[ 442 -184  108  237 -217 -203 -152 -480 -235 -344 -463  -29  534  -81
 -127  -41 -283  149  264 -148 -279 -372  329 -122  228 -631 -477 -143
  -73 -204  117 -186 -558  138  -74  187  -82 -517  294  323 -225] => Gar
[-192 -297  -87 -182  255 -193 -178  -43   88   77  212  141  -73  -22
  112  141  132  274 -198 -111  350  196  391   15  114  514  257  324
  167  -42  110  188  191   79 -326 -181 -189  257  380 -337 -481] => nuson
[ 411 -232   83  207 -334 -254 -179 -298 -179 -414 -493   -1  542  -30
 -107  -81 -230  229  239 -148 -322 -403  213 -163  152 -658 -499 -232
   -3 -294  194 -160 -475   91  -71  254 -175 -438  349  249 -186] => Sof
[-208 -226  -47 -156  440  -30  622   58 -247  -19 -421 -206 -605  -76
 -356  149  259   -4 -371 -407  286  -75 -125  147  149  195  248  -44
 -185  528  217  119 -288  206  -81   29   37 -123 -378 -412  165] => nuson
[ -70  -83   -5  -46  111  173  341  162 -251  185 -339 -194 -657 -161
 -413   82  136   79 -681 -397  379 -326 -121   95  221  326  -83 -215
 -304   23  293  240 -333   73  126   -8  134  -17  -95 -487   62] => nuson
[  17  296 -194  -10  317  -30  530  -59 -160   91 -146 -205  112   -7
  -32  810   -4   47    3 -172  -18 -115  139 -308  711  419   69 -182
  171  389  138  426 -213  200   72   44  126 -134  252  159  477] => Bilak
[-189  368 -187 -277 -242  -10  110   53  505   -7  132   67  104   82
 -469  147  117  -41 -146   93  327 -301  219  397 -421  858  -99  249
  -14  338 -345  304 -115  538  134   37   99 -265  -83  -10  152] => bagi
[-120  223 -220  100  318  120  469 -204   91  227  -53  222  -97 -137
  -87  466  151  119  169  123  -95  -52   75   82  646   64  166 -101
  -30  466  252  288 -246  318  108  164   92   14 -190  -16  574] => Bilak
[ 368 -385 -220  228 -437 -357 -128 -408  -76 -237 -510  341  370  -66
  -16 -186 -117   71  296 -332 -258 -468  220 -144   43 -732 -460 -247
  -58 -193  -44 -313 -164  -52 -165   64 -113 -249  448  198 -168] => Bilak
[-153 -214  -62 -209  268 -134 -163 -131   80  103  180   26  -87    5
  119  142  155  253 -191 -195  323  231  315   14  164  458  224  315
  178   91  100  228  108  106 -253 -164 -246  315  332 -352 -492] => kog
[ -28  -29   30 -217  354  -74  482   58 -205   41 -139 -341 -540 -330
 -395  332  267  -61 -559 -481  256 -102  -13  -24  338  262  235 -198
  -81  191  229  363 -304   88 -172  -67  116   27 -136 -477   78] => kog
[-155  312 -277  -20  444   58  386 -144   32   27  -59  -59  -21 -134
 -169  681   13  170   83  -28  -49  -40   51  106  736  259  325  -26
 -144  569   84  357 -332  176  197  208  -76   -1 -178  252  491] => bagi
[ -52  134  -93 -256  393  -21 -149    1  311  227  109  116  144 -235
   67  108  -20  329 -187  -14  442   56  341  394  385  652  276  326
  168  156  270  420  -92  263 -315 -245 -223  354  145 -290 -380] => Bilak
[ 493 -290 -133  352 -479 -219  -15 -475 -372 -350 -494  177  345  120
   33 -255 -233  131  209 -368 -244 -516  236  -72  184 -803 -644 -315
  -79 -133  -32 -442 -356   10 -117   57 -100 -378  533  365 -349] => tamos
[-161  318 -239  -47  442  174  421 -169  -31  135   46  -44  -32 -186
 -199  528  -13  119   81  -72  -58 -163   41  134  732  303  315  -75
 -102  649   -1  463 -349  153  202  167  -71  -44 -191  194  446] => ses
[-363  303   40 -296 -140   -3  138  263  400   98  286   91 -137   63
 -291  453  210 -136 -164  208   69 -101  106  293 -673  751 -123  266
  142  155 -254  250 -165  649  134  -28  200 -333  207  -87  126] => ses
[-129  -55    8  -39   94  177  330  138 -192  230 -410 -162 -671 -214
 -408   22  156   95 -557 -419  352 -267 -134  242  182  148    3 -173
 -323  187  272  183 -367   64  106   24   62  -64 -186 -559  123] => ses
[-232  305 -101 -191 -304  366   40  168  359  -85  220  194  -82  155
 -392  133  208  142   -4  170   58 -138  158   31 -547  663 -143  263
 -107   82 -301  240  -38  450  112  150  313 -216   41   47  225] => Gar
[-174  346 -119 -252 -205   84   93   21  447   27  102   19  111   69
 -510  216  144  -92 -200   83  265 -260  105  406 -404  899 -232  251
    9  389 -438  195 -189  564  130   16  166 -300  -97    3  171] => Gar
[ 421 -273 -232  245 -458   -4 -255 -548 -288 -324 -651  104  218  151
 -163 -136 -356  136  249 -126 -175 -380  320 -120  160 -558 -628  -29
 -135 -170 -254 -566 -251   78  -22   91 -184 -450  455  233 -235] => tamos
[-377  252  -38 -256 -168   60  161  189  354   39  224  168 -149   92
 -271  394  216  -26 -139   97   81  -70  160  228 -733  717 -131  239
   97  148 -380  233  -96  608  121   48  236 -352  213  -43  136] => kog
[ 415 -334 -214  214 -455 -347 -113 -474 -198 -324 -424  285  424    1
  -12 -248 -151   33  274 -260 -324 -364  243  -69   32 -796 -445 -224
  -96 -231  -76 -322 -198  -76 -142   77 -145 -252  417  235 -180] => kog
[-160 -206  -58 -180  407   -9  604   71 -281  -28 -499 -269 -578  -43
 -369  162  242   13 -451 -570  312  -89 -173   52  202  196  210  -94
 -193  536  169  195 -251  226 -105   58   10 -123 -284 -469  237] => Gar
[-199 -239  -61 -150  428   37  581   40 -308  -22 -474 -170 -579  -61
 -436  103  253   31 -390 -493  341  -85  -99   18  175  161  202 -143
 -136  462  181  108 -213  132 -102    9   63 -124 -327 -421  201] => Gar
[ 507 -261 -181  377 -618 -300 -118 -460 -293 -402 -455  150  340  168
   72 -363 -242  148  166 -489 -267 -508  177  -95   97 -732 -686 -288
  -78 -201 -140 -451 -288  -81 -110   88 -126 -328  576  423 -313] => bagi
[-416  -45  -96 -223  402 -106 -253  -29  287  380  -29  138 -205 -194
  249  129   87  324 -163 -130  177  227  255  189  171  326  251  361
  -28  130  179  161  -41  331 -361 -170 -221  123    3 -493  -71] => Gar
[  97  297  -83 -243  467  138  512  -46  -50    2  111   52  119 -186
 -208  550  116  -96   11  175   89 -282  114   76  607  164  326  -92
   21  599  556  591 -407  319  246  159 -207   20  -74  281  430] => Bilak
[ -75   59 -100 -297  368  -13 -128   30  291  201   65   92   80 -111
   49   -1   52  308 -150  -65  439   67  308  391  380  716  380  448
  105  158  255  398  -36  214 -360 -225 -269  324  120 -369 -380] => ses
[-113  217  -21 -150  339 -152 -241 -157   54  138  -31 -202  -68 -298
  180  -83  202  481 -235 -240  170  185  210  169  212  673   50  430
 -238   -5   70  140   -3  159 -402 -158 -277  152 -186 -395 -545] => Gar
[  93  243 -142 -251  490   54  540  -51 -113    5  135   -8  105 -126
 -223  453  133 -172   35  100   71 -257  182   79  557  185  358 -115
   44  662  603  620 -315  241  246  112 -220   28  -62  342  390] => Bilak
[ 476 -222  110  231 -336 -261 -215 -348 -236 -443 -521  -79  553   66
 -104  -45 -271  166  238 -176 -311 -380  263 -172  183 -682 -484 -239
   16 -287  194 -234 -475   90  -68  212 -162 -459  340  307 -176] => Sof
[ 415 -226   98  243 -217 -256 -108 -403 -259 -415 -480    3  534  -62
 -113  103 -283  229  198  -89 -332 -379  277 -182  122 -659 -448 -188
  -28 -316  243 -172 -497  120  -69  239 -149 -462  342  307 -212] => nuson
[ -17 -210 -164   11  231  113  460   17  -46   88 -235  -33 -632   -4
 -248   62  144  149 -573 -253  339 -251  -88  392  315  151  143 -143
  -50  174  247  136 -227  235 -290   34  137   50   43 -428  182] => Gar
[ -39  -17   33 -191  348 -106  482   48 -190   29 -135 -376 -567 -324
 -417  316  265  -91 -548 -476  224 -139  -56   42  312  249  204 -206
 -124  217  207  298 -293  170 -127  -44   90   -7 -183 -439   74] => kog
[ -23  -21   55 -145  290 -108  436   86 -142    7 -114 -374 -612 -268
 -428  304  240  -38 -567 -504  244  -59  -22    5  280  200  227 -189
  -80  221  264  376 -270  102 -150  -32   74   55 -139 -477   49] => bagi
[-150  236 -242  108  302  182  396 -198    1  177 -145  253  -60 -143
 -148  417  181  111  255  224 -178   51   78   79  570   30  140 -104
  -65  390  190  375 -198  306   79  162   13  -74 -208  -13  558] => Sof
[ -51  -39   66 -181  336 -101  422  119 -240   68 -143 -429 -541 -285
 -431  420  300  -80 -610 -495  240 -104  -85  -54  393  231  175 -245
 -135  267  210  259 -277  141 -106  -48   39  -11 -121 -430  163] => Gar
[-382  -59 -146 -193  372  -93 -256  -17  318  380 -127  137 -157 -117
  288  112  102  293 -166  -41  282  273  309  234  113  242  271  289
  -36  112  213  282  -93  359 -374 -242 -148  220  -16 -563  -16] => Bilak
[-224  269 -257  -38  497   59  372 -197  -28   65   13    8   -7 -158
 -144  672    7   96   45   12  -37  -76   89  206  754  224  338  -87
 -149  635   48  404 -332  215  199  152  -43  -30 -232  320  446] => nuson
[ -68  -17   33 -195  360  -73  438  109 -111   97  -98 -413 -583 -302
 -416  392  225  -46 -575 -412  205  -78  -82   10  401  236  236 -180
  -75  224  282  260 -230   97 -186    5  117   -9 -198 -454  165] => tamos
[ 119  245 -141 -249  465   52  587   -9 -163  -66  120   23  136 -174
 -199  504   14 -112  -20  109   84 -273  109   60  605  219  431  -15
  -86  634  577  535 -340  270  198  155 -272   16   -5  297  368] => nuson
[ 421 -178   81  273 -288 -179 -196 -451 -180 -406 -488  -26  551  -48
 -141   27 -289  237  262  -92 -331 -343  238 -148  188 -713 -497 -187
  -17 -233  212 -149 -474  140 -117  246 -145 -455  325  272 -214] => Sof
[ 506 -265 -171  397 -570 -234  -70 -421 -333 -355 -513  236  373  144
  113 -291 -216  159  162 -435 -205 -502  258  -13   42 -709 -688 -318
  -41 -167  -94 -448 -277  -91 -120   27  -60 -314  573  358 -277] => Bilak
[-176  150   34 -168  358 -219 -215 -192   98   81  -40 -245  -50 -361
  254   81  163  436 -279 -141  308  175  184  221  237  694   76  513
 -241   48   55  171 -100  230 -399 -136 -235   87 -217 -451 -609] => nuson
[-365  -20  -87 -174  400 -109 -197  -43  294  347  -33  157 -131 -127
  274   85   96  295 -115  -88  193  273  283  237  163  335  299  389
   21  119  262  272  -71  365 -410 -225 -231  189   30 -573 -128] => ses
[ -63  -78   67 -180  348  -77  418   75 -153   64 -109 -390 -569 -293
 -424  317  262  -62 -574 -381  186  -95  -96   37  348  211  183 -196
  -83  256  289  315 -344   86 -166  -16   75  -16 -196 -518  124] => Sof
[ 175  268 -111 -233  353   57  552  -68 -120  -73  104  -10  144 -102
 -248  549   66 -154   55  106   57 -280   69  -11  536   90  346  -55
   -6  604  536  502 -348  232  259  165 -267   11  -19  310  395] => bagi
[ -85  358 -212   -8  281  -36  467 -140 -134   32  -38  -97   77  -74
  -37  699    0  119  116 -152  -68  -31  231 -338  724  414  125  -73
   73  298   47  494 -107  241   76  132   86 -201   88   92  480] => bagi
[-336  283   78 -301 -130  -17  126  167  375   51  316    7 -157  113
 -272  474  170  -88 -178  185   42  -47  137  161 -631  646 -186  304
  131  120 -212  249 -169  617  139    3  210 -351  133 -124   94] => bagi
[ 338 -404 -202  233 -450 -294 -159 -386  -78 -262 -500  341  446  -58
  -11 -203 -184   66  295 -262 -269 -441  207  -67   83 -783 -434 -192
  -42 -182  -29 -252 -265  -71 -180   93 -194 -290  497  157 -119] => ses
[-165  292 -284  -42  439   52  343 -163    4  133   64  -35  -39 -217
 -185  488   74   98  -38 -115 -112 -144   92  144  722  272  209 -143
 -155  566  116  440 -334  156  153  147  -70  -17 -136  279  462] => Gar
[-134 -237  -74 -218  279 -184 -190  -40  101  107  186   23  -61    7
  172   26  155  259 -162 -178  415  190  444   13  101  533  277  310
  167   60   86  243  144   52 -325 -221 -186  268  355 -315 -502] => Bilak
[-128   76  -27 -274  420  -26  -99  -69  329  204  125   34  108 -169
    2  188  -28  234 -158   58  475   67  230  373  429  581  378  441
   96  327  357  426 -109  367 -237 -166 -312  310  110 -356 -392] => ses
[-109   28  -83 -303  446  -98 -122  -50  330  242   98   89   52 -204
   75  175  105  275 -161   29  475   51  230  332  413  684  298  405
  130  226  302  298  -49  259 -248 -204 -260  359  128 -257 -446] => Bilak
[ -91  -71  -11   -7   73  143  327  154 -208  212 -386 -153 -625 -142
 -394   29  176  182 -646 -397  376 -337  -86  192  200  338  -93 -222
 -262  -14  239  179 -255   43   73   18  133  -70 -155 -495   62] => nuson
[-238  348  -50 -216 -342  455   81  107  399  -76  285  149 -135  149
 -512  197  172   80  -86  171   56 -154   91   35 -498  580 -218  212
  -49   41 -225  325 -103  524  146  155  441 -222   41   23  218] => kog
[ -85  -55  -33  -43  102  190  375  196 -142  170 -404 -175 -593 -154
 -378  -10  152  121 -623 -396  419 -314  -75  186  222  254  -56 -222
 -314   95  234  236 -363   81   38   22  148  -70 -155 -527  110] => tamos
[-417  -53 -113 -241  459  -72 -206  -65  227  298   12  112 -167 -203
  256  168  106  274 -232  -54  236  191  297  155  270  310  239  305
  -18  156  192  292 -128  335 -373 -224 -253  133  -32 -464  -85] => nuson
[ 169  343 -113 -267  373  120  507 -129 -109  -41  178  -11  224 -166
 -308  464  109  -64   36  147   33 -201   95   73  613  175  353  -62
   15  575  550  547 -334  235  222  195 -212   87 -131  290  384] => kog
[-191  359 -181 -259 -272  -39   81    8  537   -1  121   82  125  131
 -548  230  142 -106 -210  129  303 -329  209  347 -386  884 -260  167
  111  221 -304  299 -110  594  161  -13  152 -257  -51  -22  172] => bagi
[ 417 -181   98  228 -252 -284 -108 -440 -203 -439 -481  -39  546  -28
 -155   28 -270  203  208  -78 -301 -393  276 -168  205 -623 -467 -165
  -74 -250  172 -201 -505  167  -45  232 -145 -458  254  293 -242] => nuson
[ -50 -224 -184    0  201   32  507  103   10   71 -273  -46 -612  -88
 -225  -31  174   95 -527 -244  447 -203 -133  377  230  136  153 -144
   39  263  291   76 -256  167 -269    2   43   88   -8 -451  189] => bagi
[-145  257 -249   60  378  188  464 -210    1  183  -99  189 -130 -180
 -159  520  168  130  162  184  -67   51   47   56  627   96  199  -96
  -79  419  233  417 -228  348  105  172  139   22 -213    2  566] => Bilak
[-177  190   -7 -139  302 -160 -218  -99   50  106  -97 -208 -112 -285
  268   37  171  425 -267 -168  244  217  150  154  199  720    9  492
 -217   12   31   78    6  231 -347 -161 -285  116 -191 -469 -499] => nuson
[-132 -219  -41 -177  322 -188 -203  -55  147  188  106   38  -33   46
  149   25  100  277 -193 -248  383  210  358   58   83  532  256  307
  196   80   71  188  144   97 -341 -251 -220  286  330 -352 -516] => Bilak
[-223  327 -121 -254 -226   52   71   22  441   38  154   94   96   62
 -500  147  113 -118 -213   -5  319 -310  137  390 -354  878 -216  203
    7  397 -437  233  -88  579  177   45  145 -331  -73   31  177] => Gar
[ -32  -60   22 -162  379 -158  479   11 -138   25 -117 -450 -558 -307
 -471  347  226 -122 -540 -460  253 -138  -18   83  393  241  188 -163
  -83  320  225  284 -342  112 -117  -59   37  -24 -253 -469   98] => bagi
[  17  315 -144   48  309  -91  452 -147 -156   21  -76 -134  212   17
  -38  739  -78   76  110 -209  -61  -18  186 -271  828  302  144 -100
  105  307  107  406 -132  271   61  106   48 -165   93  103  493] => bagi
[-106  264 -292  -51  449   85  370 -149    8   66   -1   31  -20  -22
 -128  506  -27  102   49 -149  -19 -137  200  152  695  270  354  -99
 -105  630   66  397 -300  152  183  113  -31   35 -114  295  461] => Bilak
[ -18  -73   25 -151  323  -42  436   48 -155   90 -136 -389 -565 -186
 -426  376  219  -47 -530 -378  161 -146  -30  -28  329  126  186 -196
 -170  236  278  242 -309  142 -112  -34   51    4 -115 -459   87] => tamos
[ -95   -5   60 -204  391  -77  445   51 -173   70  -73 -417 -627 -386
 -429  312  221  -77 -544 -418  190  -74 -105   54  401  255  246 -160
  -19  294  246  309 -302  112 -163   -9   55  -18 -231 -481  144] => ses
[-124  218 -231   52  413  118  592 -295    7  154  -30  208  -97  -65
 -142  506  210  105  215  129 -148  -13   49   39  619  122  247  -61
  -26  457  233  339 -236  376   74  172   96   -8 -170   58  470] => kog
[-399  -45 -123 -144  417  -88 -208  -50  240  367  -14   95 -163 -211
  264  120   43  287 -164 -109  248  275  320  219  177  251  293  286
  -54  224  170  295  -85  373 -370 -236 -225  206    8 -567  -84] => Gar
[ -75   59  -20 -266  471  -28  -86  -25  301  261   75    3   75 -175
   11  193   27  273 -221   -8  469   56  280  340  386  704  248  371
  188  216  343  347 -152  291 -270 -246 -201  307  126 -326 -413] => Bilak
[-150  117  -24 -281  429   -9  -88  -11  317  207  135   47   48 -142
   32   36   19  290 -189   37  443  117  284  415  404  660  392  435
  100  258  279  425 -104  267 -282 -166 -264  276   45 -359 -359] => ses
[-264  164   -4 -199  372 -116 -237 -131  151  150  -31 -165 -108 -360
  158    6  169  425 -211 -183  237  199  185  250  288  655   81  477
 -129   36   31  192  -89  232 -418 -134 -211   31 -163 -451 -450] => ses
